[ 5.84  0.62  2.37  2.78  0.11 -0.61 -0.78 -0.03  0.01  0.87  6.23  0.11
 -2.43 -0.03  0.99  0.07 -2.42  0.07 -0.11  0.03  1.07  0.21  0.25  1.40
 -0.22 -2.02  0.13  2.37  0.48 -2.59  0.43]
<42> + P
[ 0.45  0.07 -1.91  2.21 -0.27 -0.23  0.23  0.16 -0.50 -0.41  3.45  0.27
 -0.41 -0.14 -0.78 -0.22 -0.79 -0.80 -0.74  0.82 -1.31  0.34  0.66  0.15
  0.81 -0.47 -0.76  0.68 -0.56  0.19  0.59]
<42> + R
[ 3.19  1.40 -2.02  0.34 -0.24  0.23 -1.63 -0.30  0.43 -0.33  3.59 -0.09
 -1.89 -0.79 -1.36 -0.47 -1.55  0.10 -0.59  1.48 -1.09 -0.13 -0.05  1.69
  0.04 -0.13  0.78 -0.59 -0.43 -1.62  0.73]
<51> + P
[-0.73  0.29  1.54  1.15  1.13  0.07 -0.68  0.99  0.17 -0.59  1.70 -0.21
 -0.07 -0.59  0.19 -0.47 -0.21 -0.16  1.12  1.46 -0.04  0.06 -0.19  1.29
 -0.02  0.18  0.51  0.59  0.30 -0.75  1.10]
<42> + R
[ 3.68  3.11  0.64  0.43  0.19  0.15 -0.84 -0.43 -0.45 -0.75  4.43 -0.07
 -1.22  0.16  1.33  0.43 -0.61 -0.88 -0.86 -0.19  1.17  0.49 -0.52 -0.35
 -0.28 -2.47  0.00  0.67  0.25  2.66  0.44]
<51> + P
[ 1.23  1.75 -4.66 -0.83 -0.56  0.87 -0.47 -0.33  0.36 -1.23  1.05  0.03
 -0.49 -1.07 -1.32 -0.99  2.64 -0.08  1.12  0.51 -2.36 -0.11  1.88 -1.33
  0.76 -1.03  0.39  1.31  0.57 -1.08  1.42]
<42> + P
[ 1.81  0.94 -1.09 -0.97  0.49  0.63 -1.39  0.82 -0.34 -1.57  2.12  0.08
 -0.02 -1.06 -1.17 -0.64  0.24 -0.49  1.31  0.73 -0.37  0.58 -0.40 -0.79
 -0.23 -1.92 -0.04  2.72  0.09 -1.92  1.12]
<42> + P
[ 7.62 -0.44  1.45  3.20  0.51 -0.06 -2.12 -0.53 -0.60  0.09  4.91  0.59
 -1.28  0.02  0.20 -0.12 -2.65  1.85  1.05 -0.12  0.63  0.59 -0.40  0.00
  0.33 -1.47  0.99  3.04  0.53 -2.72  1.76]
<42> + P
[ 1.83  1.00  0.46  2.05  0.24  0.23 -0.81  1.13 -0.52 -0.76  4.55  0.09
 -0.78 -0.24 -0.76  0.61 -0.07  0.16  1.57  0.91 -0.89  0.59  0.08  0.28
  0.14 -1.87  1.72  3.07 -0.06 -1.78  1.64]
<42> + R
[ 3.73  1.66 -0.66  0.90 -0.05  0.62 -0.35 -0.55 -0.13 -0.01  2.42  0.51
 -0.37 -0.58  0.07  0.47 -0.81 -0.37 -1.22 -0.08  0.18  0.37 -0.01 -0.57
  0.13 -0.62  0.25 -0.15  0.58 -0.63  0.34]
<51> + P
[ 3.81  2.16  1.70  1.82 -0.45  0.55 -0.54  0.38 -0.20  0.07  4.83 -0.19
 -0.44 -0.23  0.60  0.07 -0.26 -0.95 -0.22 -0.48  0.90  0.28  0.03 -0.01
  0.37 -1.50 -0.49  2.52  0.49 -0.67  0.49]
<42> + P
[ 4.11  1.42 -3.07 -0.26 -0.20  1.38 -1.04  0.06  0.96 -0.63  1.61  0.09
 -0.64 -0.77 -1.58 -0.42 -0.38  1.02  0.68  1.18 -1.95  0.11  2.00  0.35
  0.00 -0.78  0.32  1.30  0.56 -2.50  0.67]
<51> + P
[-2.85  1.81 -1.79  0.18  0.04  1.15 -0.54  0.50  0.20 -0.12  2.39 -0.64
  0.38  0.26 -0.58  0.09  2.71 -1.36  1.51  1.63 -1.38  0.76  0.65  0.59
  0.05 -2.06 -0.15  0.69 -0.07  1.23  1.00]
<42> + R
[ 6.69  0.91  0.99  2.57 -0.38 -0.22 -0.80  1.25 -1.98 -0.67  4.83  0.06
 -0.68  0.19  0.02 -0.38 -2.52 -0.68 -0.61 -0.38  2.42  0.67 -1.24 -2.44
  1.32 -2.48 -0.16  3.50  0.12  1.63  0.63]
<42> + P
[ 0.03  0.42  0.42 -1.30  0.00  0.03  0.01  1.04 -0.53 -1.24  3.67 -0.39
 -1.26 -0.23 -4.91 -0.65  1.43 -0.40  0.91  0.80 -1.08 -0.09  0.96 -0.01
  0.25 -1.86 -0.05  1.85 -0.47 -5.06  1.23]
<42> + P
[ 7.61 -0.05  1.83  5.06  0.34  0.35 -2.10  1.26  0.06  0.45  5.56  0.55
 -1.58 -0.35  1.06 -0.03 -3.80  1.27  0.93 -0.89  0.06  0.00 -0.14  0.55
  0.20 -1.35  0.96  3.30  0.64 -3.18  1.19]
<42> + P
[ 6.87  2.51  8.88  3.12  0.58 -0.34  0.48  1.10 -2.02 -0.98  8.71  0.15
  0.35  0.83  3.15  0.59 -2.23 -2.87 -1.78 -0.89  5.29  0.52 -1.49 -1.31
 -0.32 -5.64 -0.49  2.77  1.02  3.09  0.02]
<42> + P
[-1.14 -0.89  0.76  1.17 -0.18  0.04  0.07  1.15 -0.43 -1.46  4.22 -0.30
 -0.08  0.18 -0.98 -0.03  0.18 -0.42  1.52  0.92 -0.78  0.40  0.50  0.61
 -0.58 -1.88 -0.10  1.81 -0.56 -0.12  0.49]
<42> + R
[ 2.66  0.91  1.23  0.32  0.13  0.12 -0.98  0.49 -0.24  0.52  2.58  0.00
 -1.24 -0.49 -0.46 -0.45 -1.02  0.73 -0.66  1.26  0.58  0.00 -0.50  0.94
 -0.14 -0.46  0.39  0.94  0.28 -3.38 -0.45]
<42> + R
[ 3.89  0.79 -2.42  5.15 -0.73  0.37 -0.66  0.77 -0.20  0.61  3.61 -0.40
 -0.13 -0.50  0.23 -0.13 -0.23  0.38  2.16 -0.50 -1.56 -0.26  1.04  0.02
  0.50 -0.91  0.44  4.36  0.57 -3.26  1.41]
<42> + R
[ 0.53  1.01 -1.55  0.53 -0.58  1.83 -0.41 -0.25 -0.38 -0.47  2.95 -0.53
 -0.25  0.65 -0.47 -0.92  1.42 -1.43 -0.02  0.70 -1.84 -0.11  1.08  0.10
  0.41 -1.10 -0.14  1.07  0.29 -1.66  0.67]
<42> + P
[-8.72  0.71 -8.76 -3.47 -0.89  0.10  1.05  0.53  0.32 -2.57  2.09 -0.95
  1.91  0.33 -2.57 -0.43  5.55 -2.87  1.83  2.64 -5.34  1.82  2.52 -0.87
 -0.22 -3.17 -0.49  0.38 -1.54  4.86  1.35]
<42> + P
[-0.01  1.16 -2.78  1.22 -0.23  0.86 -0.99 -0.42 -0.71 -0.03  2.70  0.24
 -1.20 -0.45 -1.59  0.44 -1.48  0.62  2.17  1.55 -1.07  0.15 -0.47  0.22
 -0.09  0.33 -0.26  2.67 -0.08 -1.03  0.73]
<42> + R
[ 1.85  0.69  2.60  1.26  0.24  0.18 -0.57  0.64 -0.04 -0.23  4.09  0.59
 -0.97 -0.39 -0.21 -0.08 -0.71  0.01  0.57  1.18  0.93  0.03 -0.14  1.15
 -0.32 -0.87  0.57  1.24  0.26 -2.56  0.65]
<42> + R
[ 3.10  0.68 -1.39  2.20 -0.20  0.13 -0.54 -0.01 -0.23 -0.52  3.48 -0.41
 -1.05 -0.24 -0.41  0.54 -0.69  0.68  1.50 -0.11 -1.05 -0.41  0.95 -0.17
 -0.64 -0.98 -0.32  2.91  0.29 -3.43  0.20]
<42> + P
[ 1.55  0.67 -0.81  1.58 -0.43  0.43 -0.15 -0.99 -0.25  0.96  2.50  1.34
 -0.87 -0.25  1.05 -0.12 -1.75 -0.49 -2.89  0.60 -0.68  0.21  0.09  1.09
  0.19 -0.20  0.33 -0.89  0.43 -0.14  0.10]
<51> + P
[ 1.79  1.68 -3.26 -0.44  0.09  0.91 -0.89 -0.82 -0.03 -1.24  2.65 -0.33
 -0.49 -0.60 -0.73 -1.22  0.43  0.57  1.12  1.89 -1.90  0.04 -0.27  0.03
  0.27 -1.20  0.32  1.15  0.49  0.33  1.49]
<42> + P
[ 3.66  2.02  2.03 -0.31 -0.06  0.14 -0.97 -0.23 -1.23 -0.32  5.03 -0.21
 -0.51  0.06  0.42 -0.28 -1.61 -1.61 -3.20  0.50  2.05  0.90 -1.00  0.04
 -0.50 -2.25  0.74 -1.90  0.08  2.81  0.18]
<51> + P
[ 3.01  3.00  2.19  1.07  0.19  0.59 -0.77 -0.17 -0.80 -0.52  4.55 -0.74
 -0.36 -0.09  0.99 -0.20 -0.47 -1.74 -2.53  0.44  1.26  0.72 -1.40 -0.23
 -0.28 -2.40  0.44 -0.65  0.29  3.19  0.53]
<51> + P
[ 4.64  0.37 -0.69  4.04  0.34  0.61 -1.41  0.51  0.03  0.39  2.35 -0.38
 -1.02 -1.20 -0.66 -0.09 -1.48  1.62  0.98 -0.38  0.22 -0.93 -0.21 -0.14
  0.34  0.73  0.25  3.97  0.67 -5.41  1.19]
<42> + R
[-0.57  1.50 -3.82  0.70 -0.62  0.63 -0.04 -1.51 -0.18  0.14  3.45 -0.05
 -0.39  0.11 -0.10 -0.12  0.49 -0.50  0.04  1.55 -1.59  0.95  1.29  0.25
  0.22 -0.09 -0.41  0.34 -0.23 -0.55  0.52]
<51> + P
[-0.49  0.70  0.87 -0.46  0.04 -0.26 -0.19  0.97 -0.96 -1.60  4.72 -0.45
 -0.72 -0.41 -1.95 -0.13  0.22 -1.16  0.48  2.11  0.43  0.25 -0.98  0.09
 -0.19 -2.77 -0.30  1.73 -0.37  1.19  0.94]
<42> + R
[ 1.06  0.34 -1.60  1.15 -0.10  0.09 -0.30  0.27 -0.44 -0.32  3.77 -0.08
 -0.72 -0.21 -1.12 -0.45 -0.20 -0.44  0.40  1.14 -0.85  0.32  0.00  0.04
 -0.06 -1.70  0.25  1.85 -0.07 -0.14  0.70]
<42> + P
[-0.56  0.16 -4.90  0.25 -0.73  0.39  0.35 -0.52 -0.33 -0.40  0.38  0.08
 -0.42 -0.62 -1.17  0.18  0.57  0.29  0.73  1.40 -1.69  0.54  0.22 -0.12
 -0.08  0.72  0.20  0.69 -0.02  0.24  1.00]
<42> + P
[ 6.43 -0.24  2.05  3.64  0.45  0.36 -1.20  0.57 -1.19  0.04  4.86  0.87
 -1.00 -0.84  0.29 -0.57 -1.05  0.14 -0.51 -0.55  0.04 -0.48  0.22  0.32
 -0.28 -1.59  0.59  2.27  0.69 -2.69  1.24]
<42> + P
[-3.48  0.41 -4.94 -0.49 -0.27  0.05  0.35  0.13  0.79 -2.00  3.27 -0.62
 -0.11  0.14 -0.73 -0.27  1.81 -1.01  2.72  2.08 -3.60  1.21  0.55  0.49
  0.00 -2.33  0.29  1.71 -0.69  1.66  0.80]
<42> + P
[ 2.39  0.37  4.62  1.24  0.49 -0.05  0.01  0.20 -1.83 -0.33  7.47 -0.44
 -0.96  0.71 -0.37  0.10 -0.38 -1.90  0.57 -0.47  1.11 -0.07 -0.06  0.97
  0.09 -2.86 -0.82  1.38 -0.17 -1.60  0.36]
<42> + P
[ 1.14  0.75  1.87  1.80  0.19 -0.27 -0.93  0.84 -1.07 -1.22  6.54 -0.33
 -0.59 -0.28 -1.36 -0.36 -1.25 -0.28  0.72  2.25  0.34 -1.61 -0.78  2.10
  0.25 -1.92  0.19  2.08  0.19 -1.69  1.26]
<42> + R
[ 1.51  0.94 -2.54  0.14 -0.78  0.27 -0.64 -0.67 -0.56 -0.11  2.59  0.02
 -0.80 -0.33 -1.02 -0.44  0.60 -0.32  0.20  0.91 -1.14  0.20  1.31 -1.02
 -0.16 -1.04 -0.67  2.57 -0.40 -2.44  0.86]
<42> + P
[ 3.74  1.12 -1.32  0.79  0.15  0.42 -1.41  0.17 -0.21 -0.35  3.48  1.83
 -1.47 -0.30 -1.43 -0.71 -0.55  0.30 -0.05  1.14 -1.71  0.23  0.35  2.02
  0.38 -0.48  0.71  0.60 -0.10 -3.68  1.25]
<42> + P
[ 4.41  1.78  4.49  2.59  0.58 -0.40 -0.37  0.23 -1.03 -0.19  5.98  0.16
 -0.14  0.90  1.90  0.12 -2.40 -1.56 -1.70 -0.08  2.87  1.75 -0.70  0.78
 -0.05 -3.19  0.33  0.32  0.19  3.67  0.40]
<51> + P
[ 1.00 -0.41 -4.15  0.10 -0.30  0.81 -1.64 -1.23  0.12  0.41  0.50  0.28
 -0.72 -0.51 -0.30 -0.59 -0.03  0.12 -0.27  1.04 -1.64  0.62  0.29 -0.50
 -0.24  0.40  0.28 -0.17 -0.18  0.51  0.37]
<51> + P
[ 3.09  0.65 -2.34  3.41 -0.38 -0.95 -0.63  0.09 -1.43  0.28  5.31 -0.12
  1.31 -0.13 -0.37 -0.12 -0.52 -0.50 -0.44  0.19 -0.06 -0.06  0.07 -0.19
  0.11  0.03 -0.52  3.24  0.44 -1.24  0.99]
<42> + P
[ 5.01  0.23  7.06  4.63  1.17 -0.52 -0.17  1.71 -1.55 -0.80  8.69  0.79
 -1.96  0.77  1.24  0.25 -2.15 -3.21 -0.19  0.43  2.52  0.32 -1.38  0.32
 -0.14 -4.22  0.86  2.73  0.92  2.85  0.98]
<42> + P
[ 2.37  1.04 -1.50 -0.51 -0.02  0.64 -0.59  0.83  0.09 -0.82  1.61 -0.77
 -0.19 -0.15 -0.13 -0.45  1.10 -0.77 -0.65  0.79 -0.48 -0.10  0.52 -0.20
  0.21 -2.06  0.01  0.50  0.83  0.93  0.95]
<51> + P
[ 3.55 -0.64  2.42  3.55  0.15 -0.11 -0.77  0.80 -1.42 -0.03  4.80 -0.05
 -1.20 -0.27 -0.26  0.39 -1.48 -0.07 -1.24 -0.19  0.15 -0.05 -0.07  0.13
  0.16 -2.49 -0.01  2.43  0.32 -1.96  0.93]
<42> + P
[-0.63 -0.97 -4.27  1.72 -0.54  0.07 -0.47  0.50 -0.78 -0.32  2.00 -0.40
 -0.25 -0.70 -1.60 -0.43  1.05 -0.05  0.35  1.28 -2.52  0.04  1.35 -0.63
  0.65  0.19  0.02  2.73 -0.11 -2.32  1.44]
<42> + P
[ 1.64 -0.54 -2.68  0.47 -0.14  0.70 -1.22 -0.30  0.14  0.26  1.19 -0.01
 -1.02 -0.56 -1.48 -0.24 -0.02  1.36  0.32  0.54 -2.52 -0.24  0.89  1.22
  0.48  1.93  0.83  1.35  0.15 -5.74  1.32]
<42> + R
[ 7.94  0.52  6.37  2.97  0.35 -0.13 -0.84  0.29 -1.72  0.17  6.36  0.31
 -1.78  0.13  0.53  0.22 -3.28 -0.04 -0.41 -0.61  4.25  0.30 -1.74  0.12
  0.50 -2.55  0.39  2.84  0.41 -1.88  0.51]
<42> + P
[ 1.48  0.19 -0.24  0.64 -0.43  0.07 -0.78  0.13 -1.23 -0.39  3.81  0.12
 -1.38  0.00 -1.60 -0.41 -0.04  0.13 -0.34  0.92 -0.47  0.50  0.23  0.60
  0.18 -1.23  0.08  2.67 -0.11 -1.79  0.40]
<42> + P
[-2.87  0.57  2.47  3.13  0.79 -0.47 -1.03  0.83 -1.09  0.03  3.35 -0.25
 -1.12 -0.48  0.37  0.18 -2.18 -0.10  0.60  0.27  2.30 -0.27 -1.78  0.10
 -0.12 -1.40 -0.30  3.63  1.17  0.59  1.26]
<42> + R
[ 0.86 -0.74 -3.23  1.81  0.23  0.08 -0.93  0.71 -0.42 -0.45  1.38 -0.18
 -0.52 -0.24 -0.86 -0.79 -0.24  0.71  0.03  0.74 -1.89  0.55 -0.25  0.62
  0.01 -0.14  0.40  0.45  0.12  0.19 -0.17]
<42> + P
[ 3.61  0.79 -1.62  2.19 -0.63  0.81 -1.75 -0.62  0.12  0.88  4.82  0.07
 -2.25 -0.69 -0.91 -0.83 -1.77  1.51  1.52  1.51 -2.16 -0.01  0.83  1.89
  0.15  0.16  0.23  2.43  0.14 -6.34  1.21]
<42> + P
[-0.26  2.11 -2.72  0.12 -0.72  2.05 -0.55 -1.03  0.28 -0.13  3.37 -0.58
 -0.30 -0.26  0.69 -0.17  0.64 -0.37 -0.14  0.86 -1.96 -1.51  1.33  1.49
 -0.36 -0.86  0.24 -0.68  0.00 -0.01  0.49]
<51> + P
[-3.15  2.47 -2.23 -1.40  0.06  0.18  0.56 -1.17  0.12 -0.76  2.86 -0.11
  0.43  0.20  0.10  0.23  2.44 -2.13 -0.33  1.34 -0.73  1.04  1.00  0.32
 -1.43 -0.97 -0.50  0.25 -0.52 -0.23 -0.30]
<51> + R

[-0.47 -1.76 -1.62 -0.45 -0.23  0.03 -0.65  0.43 -0.87  2.23 -0.40  1.52
  0.10 -0.74 -1.97 -0.26  1.25  1.58 -1.04 -0.04  0.85 -0.49  0.00 -0.05
  0.54 -0.37  0.37 -0.14  3.01  1.51 -0.31]
Q239 + M
[-0.88  2.01 -0.49 -1.56 -0.96 -2.14  1.20 -1.15  1.28 -0.63  1.30  0.53
  0.83 -0.51  1.63  0.68  1.12 -1.91 -0.06  1.40 -0.09 -1.53  1.57  0.00
  2.47 -0.24 -2.04 -0.15 -1.96 -0.38  0.21]
Q485 + Y
[ 0.20  2.28 -0.23 -0.15 -0.35 -1.72  1.73 -0.96  0.90 -1.03  1.54 -0.67
  0.62 -0.03  2.58  0.70  0.66 -1.77  0.80  0.09 -0.19 -1.22  1.55 -0.69
  1.12  0.65 -1.44  0.04 -2.88 -0.73 -0.17]
Q485 + U
[-0.76 -0.84 -0.31 -0.74  0.52 -0.98  0.13 -0.13 -0.12  1.01  0.02  1.07
  0.32 -0.45  0.68 -0.68  0.65  2.28 -0.53  0.19 -0.19 -2.33  0.59  0.28
  1.27  1.41 -0.61 -0.37  1.59 -0.18 -0.78]
Q239 + M
[-1.75  1.05 -0.75 -0.83 -0.30  0.38  1.78 -1.26  1.47 -0.68  0.93  0.65
  1.43 -0.87  2.24  0.82  0.67 -0.60 -0.03  0.90  0.60  0.71  1.67 -0.33
 -0.71 -2.10 -0.53 -0.28 -1.73  1.12 -0.12]
Q485 + H
[-0.06  2.01 -0.08  0.37 -0.62 -1.87  1.50 -1.01 -0.09  0.45  0.94  0.61
  0.60  0.09  0.04 -0.08  3.66 -2.30 -0.09 -0.14  0.71  1.65  2.02  0.58
  1.51 -0.87  0.24 -0.15 -2.22 -0.49  0.41]
Q485 + Y
[-1.04  1.60 -0.75 -0.65 -0.99  0.16  2.11 -0.64  1.12 -1.88  0.59  0.40
  1.29 -0.16  1.53  1.14  3.41 -1.85 -0.19  0.06  0.21  1.82  1.79 -0.10
 -1.37 -2.41  0.30 -0.06 -1.21  1.19  0.32]
Q485 + H
